Here is a tiny trained network, its code and every weight. The questions are about switching its units off for an input and a class, where a switched-off unit gives its printed mean instead of its output.

import numpy as np


def w(rows, s, z=0):
    codes = np.array(rows[::2]) - 128.0
    scale = np.full(codes.shape[1], s)
    scale[-1] = z or s
    return codes * scale


def norm(h):
    return h / np.sqrt((h * h).mean(-1, keepdims=True) + 1e-5)


def f(y):
    return y / 2 * (1 + np.tanh(0.7978845608 * (y + 0.044715 * y**3)))


def log_softmax(a):
    a = a - a.max(-1, keepdims=True)
    return a - np.log(np.exp(a).sum(-1, keepdims=True))


def net(x, mask):
    res = np.array(x, float).reshape(1, 2) / 4 @ E
    u = 0
    for l in range(2):
        y = f(norm(res) @ A[l][:, :-1].T + A[l][:, -1])
        res = res + np.where(mask[u : u + 5], y, B[l][:, -1]) @ B[l][:, :-1]
        u += 5
    return log_softmax(norm(res)[-1] @ U[:, :-1].T + U[:, -1])


A, B = {}, {}
E = w([
[188,1,141,224,126,231,108,15,242,243],'x0',
[107,77,145,38,138,41,107,126,231,133],'x1',
],0.0093)
A[0] = w([
[145,126,51,164,169,99,103,157,112,37,39],'L0N1',
[180,210,184,85,109,74,108,191,111,108,13],'L0N2',
[221,125,77,135,135,171,150,108,155,155,10],'L0N3',
[152,39,215,113,110,103,118,110,254,106,130],'L0N4',
[130,123,110,144,154,145,51,41,167,157,31],'L0N5',
],0.0072,0.0014)
B[0] = w([
[178,86,195,184,82,109,144,182,210,172,153],'L0N1',
[66,178,137,120,155,124,254,117,73,147,199],'L0N2',
[64,165,62,38,98,124,241,104,141,139,173],'L0N3',
[158,110,163,160,117,91,67,138,149,173,254],'L0N4',
[66,60,180,130,17,165,182,154,30,65,196],'L0N5',
],0.0091,0.0087)
A[1] = w([
[134,169,125,79,141,118,161,93,185,138,6],'L1N1',
[171,147,89,146,103,191,155,123,95,138,191],'L1N2',
[105,164,78,125,171,135,185,170,148,8,79],'L1N3',
[135,71,150,96,110,148,128,118,229,141,113],'L1N4',
[130,127,16,123,138,195,138,84,72,109,189],'L1N5',
],0.011,0.0023)
B[1] = w([
[103,45,115,248,129,132,181,134,179,186,136],'L1N1',
[100,102,122,185,185,87,52,162,170,151,223],'L1N2',
[136,140,129,87,91,220,136,65,69,76,231],'L1N3',
[155,204,120,128,120,190,149,131,77,85,254],'L1N4',
[164,82,67,93,192,79,78,101,211,116,205],'L1N5',
],0.011,0.0076)
U = w([
[234,172,170,70,115,65,5,181,164,103,95],'0',
[104,117,139,120,175,50,188,195,193,156,102],'1',
[216,158,38,101,126,122,164,150,128,145,2],'2',
[153,67,180,153,11,217,147,87,115,128,159],'3',
[147,63,12,171,220,133,45,110,212,114,186],'4',
[94,205,110,57,135,153,240,108,19,40,164],'5',
[126,167,130,211,174,163,74,187,75,80,91],'6',
],0.013,0.0067)

Each question gives the input, the list of numbers given to net, and the class t.
The units are the neurons (one row each of A and B). Each row of codes is followed by its name. A weight is (code - 128) times the scale printed after its matrix; where a second scale follows, it is the last column's (A, B and U).
mask holds one flag per neuron, layer by layer. A switched-off neuron (its flag False) gives its mean, the last column of its row in B, instead of its output. The means were averaged over made-up inputs and are rounded, as every weight is.
A unit's drop is (log p(t) with every unit on - log p(t) with that unit switched off) / (log p(t) with every unit on - log p(t) with every unit switched off).
The circuit of an input: a set's keep is (log p(t) with only the set's units on - log p(t) with every unit switched off) / (log p(t) with every unit on - log p(t) with every unit switched off). Starting from all 10 units, units are removed one at a time, each time the one whose removal leaves the highest keep (on an exact tie, the one counted first), for as long as the keep stays at least 0.8.
units of the circuit, in order: the units of the circuit, biggest drop first
top k neurons: the k neurons with the biggest drops, biggest first
k most important neurons of layer l: the k neurons of layer l with the biggest drops, biggest first
drop of u: that unit's drop, to one decimal
input [-4,-8], class 6: units of the circuit, in order => [L1N2, L0N3]
input [3,7], class 3: units of the circuit, in order => [L0N5]
input [-4,8], class 1: top 4 neurons => [L0N5, L1N4, L1N1, L0N3]
input [-1,4], class 1: 4 most important neurons of layer 1 => [L1N3, L1N1, L1N5, L1N2]
input [3,8], class 0: top 2 neurons => [L0N4, L1N3]
input [-3,7], class 1: top 2 neurons => [L0N5, L1N1]
input [-2,-4], class 6: top 4 neurons => [L0N3, L1N2, L0N1, L1N4]
input [2,7], class 0: top 3 neurons => [L0N4, L1N3, L0N2]
input [2,6], class 0: 2 most important neurons of layer 1 => [L1N3, L1N1]
input [3,6], class 3: 2 most important neurons of layer 0 => [L0N5, L0N4]
input [-1,-4], class 4: 2 most important neurons of layer 1 => [L1N2, L1N4]
input [1,7], class 0: drop of L0N4 => 0.5
input [0,-1], class 4: drop of L0N4 => 0.7
input [1,5], class 0: units of the circuit, in order => [L0N4]
input [1,3], class 0: drop of L0N4 => 0.9
